Below are the code and all the weights of a small trained network. Each question names an input and a class and asks about switching units off, where a switched-off unit gives its printed mean instead of its output.

import numpy as np


def w(rows, s, z=0):
    codes = np.array(rows[::2]) - 128.0
    scale = np.full(codes.shape[1], s)
    scale[-1] = z or s
    return codes * scale


def f(y):
    return y / 2 * (1 + np.tanh(0.7978845608 * (y + 0.044715 * y**3)))


def log_softmax(a):
    a = a - a.max(-1, keepdims=True)
    return a - np.log(np.exp(a).sum(-1, keepdims=True))


def net(x, mask):
    res = np.array(x, float).reshape(1, 6) / 4 @ E
    y = f(res @ A[0][:, :-1].T + A[0][:, -1])
    res = res + np.where(mask, y, B[0][:, -1]) @ B[0][:, :-1]
    return log_softmax(res[-1] @ U[:, :-1].T + U[:, -1])


A, B = {}, {}
E = w([
[136,118,131,118],'x0',
[56,76,255,157],'x1',
[124,132,129,134],'x2',
[110,146,124,145],'x3',
[193,56,114,239],'x4',
[18,45,34,90],'x5',
],0.0068)
A[0] = w([
[146,88,105,227,110],'n1',
[162,69,112,206,107],'n2',
[91,58,81,90,94],'n3',
[152,119,111,110,172],'n4',
[169,147,152,138,167],'n5',
[88,175,164,17,102],'n6',
[74,95,231,156,131],'n7',
[192,187,57,95,108],'n8',
[57,92,39,155,105],'n9',
[76,62,57,144,110],'n10',
[147,67,114,111,254],'n11',
[123,73,141,196,113],'n12',
[228,241,175,175,118],'n13',
[187,104,84,71,159],'n14',
[173,58,118,183,104],'n15',
[165,73,125,143,189],'n16',
[70,78,71,124,99],'n17',
[93,58,254,85,115],'n18',
[151,139,39,106,100],'n19',
],0.0085,0.0091)
B[0] = w([
[202,197,94,42,166],'n1',
[182,172,93,41,164],'n2',
[186,84,200,101,156],'n3',
[55,128,126,175,163],'n4',
[94,124,181,151,178],'n5',
[233,161,58,2,170],'n6',
[145,95,59,212,203],'n7',
[140,11,92,222,175],'n8',
[141,88,203,107,172],'n9',
[148,87,203,85,171],'n10',
[31,233,158,153,254],'n11',
[176,152,77,123,159],'n12',
[117,62,199,104,229],'n13',
[84,106,116,187,169],'n14',
[176,160,98,58,157],'n15',
[81,202,131,94,192],'n16',
[172,83,200,102,159],'n17',
[146,46,25,171,198],'n18',
[132,53,138,182,156],'n19',
],0.0072,0.0079)
U = w([
[126,125,141,131,254],'0',
[192,38,254,98,40],'1',
[170,33,36,195,55],'2',
[224,170,71,37,73],'3',
[96,145,144,140,163],'4',
[91,151,145,138,143],'5',
],0.011,0.0074)

Each question gives the input, the list of numbers given to net, and the class t.
The units are the neurons (one row each of A and B). Each row of codes is followed by its name. A weight is (code - 128) times the scale printed after its matrix; where a second scale follows, it is the last column's (A, B and U).
mask holds one flag per neuron, in row order. A switched-off neuron (its flag False) gives its mean, the last column of its row in B, instead of its output. The means were averaged over made-up inputs and are rounded, as every weight is.
A unit's drop is (log p(t) with every unit on - log p(t) with that unit switched off) / (log p(t) with every unit on - log p(t) with every unit switched off).
The circuit of an input: a set's keep is (log p(t) with only the set's units on - log p(t) with every unit switched off) / (log p(t) with every unit on - log p(t) with every unit switched off). Starting from the 12 units with the biggest drops (on a tie, the unit counted first), units are removed one at a time, each time the one whose removal leaves the highest keep (on an exact tie, the one counted first), for as long as the keep stays at least 0.8.
circuit, biggest first: the units of the circuit, biggest drop first
unit that matters most: the unit with the biggest drop
top k neurons: the k neurons with the biggest drops, biggest first
drop when u is switched off: that unit's drop, to one decimal
input [8,0,-6,0,8,-6], class 3: top 2 neurons : n1; n2
input [-2,2,1,-1,5,7], class 1: circuit, biggest first : n10; n9
input [3,6,-5,-4,4,-2], class 2: circuit, biggest first : n18; n7
input [-1,4,-2,8,8,4], class 3: top 2 neurons : n1; n2
input [6,-8,-7,-7,-7,-6], class 2: top 2 neurons : n8; n14
input [0,-4,-1,-4,-6,-8], class 1: circuit, biggest first : n13
input [-4,5,1,4,-3,3], class 2: circuit, biggest first : n18; n7
input [1,1,-4,0,-8,-8], class 1: top 2 neurons : n13; n11
input [-5,5,-4,-5,-5,6], class 1: top 4 neurons : n3; n17; n10; n9
input [-7,8,-7,-6,1,6], class 2: top 3 neurons : n18; n7; n13
input [-5,-8,-7,-8,-6,3], class 2: top 2 neurons : n8; n19
input [-3,2,5,2,7,-6], class 3: top 3 neurons : n1; n2; n15
input [3,-7,1,1,-1,2], class 2: top 2 neurons : n8; n19
input [1,4,-3,2,-6,4], class 3: circuit, biggest first : n6
input [2,6,-2,0,-5,-4], class 2: top 2 neurons : n18; n7
input [7,-7,3,6,-3,1], class 2: top 2 neurons : n8; n19
input [5,6,0,-4,0,3], class 2: top 2 neurons : n18; n7
input [-7,3,-5,-6,-7,-2], class 3: drop when n8 is switched off : 0.1
input [1,-3,7,-2,3,-8], class 1: drop when n7 is switched off : 0.1
input [4,-5,-5,-7,-1,2], class 5: unit that matters most : n18
input [2,-1,-4,0,1,5], class 1: drop when n17 is switched off : 0.3
